Below is a small trained network, with its code and all its weights. Each question gives an input and a class and asks what happens when units are switched off, that is, made to give their printed mean instead of their output.

import numpy as np


def w(rows, s, z=0):
    codes = np.array(rows[::2]) - 128.0
    scale = np.full(codes.shape[1], s)
    scale[-1] = z or s
    return codes * scale


def f(y):
    return y / 2 * (1 + np.tanh(0.7978845608 * (y + 0.044715 * y**3)))


def log_softmax(a):
    a = a - a.max(-1, keepdims=True)
    return a - np.log(np.exp(a).sum(-1, keepdims=True))


def net(x, mask):
    res = np.array(x, float).reshape(1, 3) / 4 @ E
    y = f(res @ A[0][:, :-1].T + A[0][:, -1])
    res = res + np.where(mask, y, B[0][:, -1]) @ B[0][:, :-1]
    return log_softmax(res[-1] @ U[:, :-1].T + U[:, -1])


A, B = {}, {}
E = w([
[8,129,151,71,109],'x0',
[117,149,162,171,30],'x1',
[58,45,100,136,134],'x2',
],0.015)
A[0] = w([
[83,6,104,142,132,254],'n0',
[60,34,68,87,152,216],'n1',
[166,112,49,68,178,224],'n2',
[182,160,84,103,237,188],'n3',
[124,231,152,114,57,203],'n4',
[46,63,146,126,108,119],'n5',
],0.013,0.0049)
B[0] = w([
[186,57,116,68,75,240],'n0',
[52,79,234,139,64,250],'n1',
[92,103,234,217,155,210],'n2',
[123,131,151,229,199,226],'n3',
[113,250,78,59,127,209],'n4',
[115,115,166,36,139,213],'n5',
],0.014,0.018)
U = w([
[104,128,130,188,251,106],'0',
[167,20,114,141,174,72],'1',
[164,145,85,164,171,50],'2',
[176,93,58,192,54,253],'3',
[76,60,163,182,126,40],'4',
[144,71,73,41,127,97],'5',
[87,198,101,85,105,206],'6',
[86,47,155,44,95,131],'7',
],0.015,0.0062)

Each question gives the input, the list of numbers given to net, and the class t.
The units are the neurons (one row each of A and B). Each row of codes is followed by its name. A weight is (code - 128) times the scale printed after its matrix; where a second scale follows, it is the last column's (A, B and U).
mask holds one flag per neuron, in row order. A switched-off neuron (its flag False) gives its mean, the last column of its row in B, instead of its output. The means were averaged over made-up inputs and are rounded, as every weight is.
A unit's drop is (log p(t) with every unit on - log p(t) with that unit switched off) / (log p(t) with every unit on - log p(t) with every unit switched off).
The circuit of an input: a set's keep is (log p(t) with only the set's units on - log p(t) with every unit switched off) / (log p(t) with every unit on - log p(t) with every unit switched off). Starting from all 6 units, units are removed one at a time, each time the one whose removal leaves the highest keep (on an exact tie, the one counted first), for as long as the keep stays at least 0.8.
circuit, biggest first: the units of the circuit, biggest drop first
top k neurons: the k neurons with the biggest drops, biggest first
drop when u is switched off: that unit's drop, to one decimal
input [8,4,-1], class 6: circuit, biggest first => n4
input [-7,3,8], class 7: top 2 neurons => n3, n0
input [-4,2,4], class 3: circuit, biggest first => n5, n1
input [0,4,1], class 6: top 2 neurons => n1, n0
input [-3,1,-6], class 6: top 2 neurons => n4, n2
input [-1,-1,-2], class 0: top 2 neurons => n1, n0
input [-6,2,-7], class 2: top 3 neurons => n1, n2, n3
input [3,-8,4], class 4: top 2 neurons => n2, n3
input [-6,-1,3], class 0: circuit, biggest first => n1, n3
input [-5,1,2], class 1: top 4 neurons => n1, n4, n3, n2
input [1,-2,0], class 4: top 3 neurons => n5, n4, n0
input [5,-8,2], class 4: top 2 neurons => n2, n3
input [-5,7,4], class 3: top 2 neurons => n1, n5
input [-3,-6,2], class 4: circuit, biggest first => n2
input [-3,-6,8], class 4: top 3 neurons => n2, n3, n1
input [-6,3,-5], class 2: top 2 neurons => n1, n5
input [-5,3,-3], class 6: drop when n4 is switched off => 0.2
input [1,2,-4], class 6: drop when n5 is switched off => 0.0
input [-7,6,0], class 3: drop when n0 is switched off => -0.2
input [-3,-4,1], class 0: circuit, biggest first => n3
